x = [[135, 131, 145, 134, 117, 127, 142], [138, 125, 145, 125, 125, 124, 133], [138, 131, 144, 124, 122, 124, 133], [136, 122, 155, 129, 123, 128, 137], [143, 129, 143, 120, 122, 126, 127], [135, 129, 140, 128, 122, 122, 137]]
Find the entry just right of 140.
A: 128
The minimum is 117
Find the entry just right of 155.
A: 129
Find the entry just right of 123.
A: 128

Questions about the grid below.
1) Report the smallest entry in the last column.
2) Report the smallest entry in the last row.
3) Report the last entry, reading row by row.
4) Report the bottom-left entry.
5) Report the entry directly below 146.
6) Report the entry in the top-right corner.
7) Report the largest entry in the first row.
8) Report the third entry on the diagonal from the top-right corner.
129	133	119	123	122	119	129	128	124
133	146	115	118	121	133	122	114	131
131	126	123	133	133	128	124	142	131
137	147	112	125	118	119	137	124	129
135	147	111	125	111	143	125	119	142
128	128	123	135	129	125	124	140	129
137	139	108	129	131	134	114	143	135
132	147	107	124	107	131	128	118	138
132	124	128	133	136	115	128	141	119
117	112	145	125	126	122	136	123	123
1) 119
2) 112
3) 123
4) 117
5) 126
6) 124
7) 133
8) 124

Read these off the array that follows.
1) Read off the bottom entry of the column that holds the smallest entry.
2) Read off the entry directly below 115.
3) Read off the entry in the top-left corner.
4) Read off the entry in the bottom-left corner.
5) Read off the bottom entry of the column that holds the largest entry.
6) Read off the entry directly above the smallest entry.
[[130 123 134 124 123 125 133 126 131 128 125 127 141]
 [135 122 138 141 111 132 124 135 123 140 121 136 111]
 [124 135 133 135 128 136 126 135 137 136 152 119 134]
 [135 128 126 123 137 139 124 138 139 140 129 131 139]
 [118 133 148 132 134 120 116 150 129 114 123 137 105]
 [122 134 142 145 128 135 116 153 134 131 151 131 124]
 [128 134 130 121 128 116 129 122 131 125 126 117 114]
 [122 138 121 128 135 133 132 125 139 132 143 128 124]
 [142 130 136 129 135 132 121 138 143 137 126 130 142]
 [116 131 127 123 126 129 116 127 131 114 129 129 137]
 [127 108 129 118 137 108 129 122 113 127 131 115 141]
 [140 123 134 140 138 123 134 118 116 140 152 121 127]]
1) 127
2) 121
3) 130
4) 140
5) 118
6) 139

116,126,135,142
128,128,128,128
100,110,134,142
116,122,130,136
125,107,123,131
135,129,133,128
128,128,128,128
Rows and columns are numbered from 1.
The entry directly below 130: 123
The entry in row 1 and column 3 is 135
The entry in the top-left corner is 116
The entry at row 3, column 1 is 100
Read off the bottom-left entry.
128
Read off the entry just left of 133.
129
The top-right entry is 142
Read off the entry directly above the smallest entry.
128

M =
[[141 138 127 123 135 146 129 105 109 130]
 [122 136 145 126 106 110 129 141 138 123]
 [141 137 126 123 137 146 127 105 110 131]
 [103 117 135 141 135 121 125 142 143 115]]
The first entry of the smallest entry's row is 103
The entry just right of 122 is 136
The bottom-right entry -> 115
Find the 5th-last entry, reading row by row.
A: 121
The entry in the top-left corner is 141
The 4th entry in reading order: 123
Find the first entry on the diagonal from the top-right corner.
A: 130
The second-last entry, reading row by row: 143
The third entry on the diagonal from the top-right corner is 105
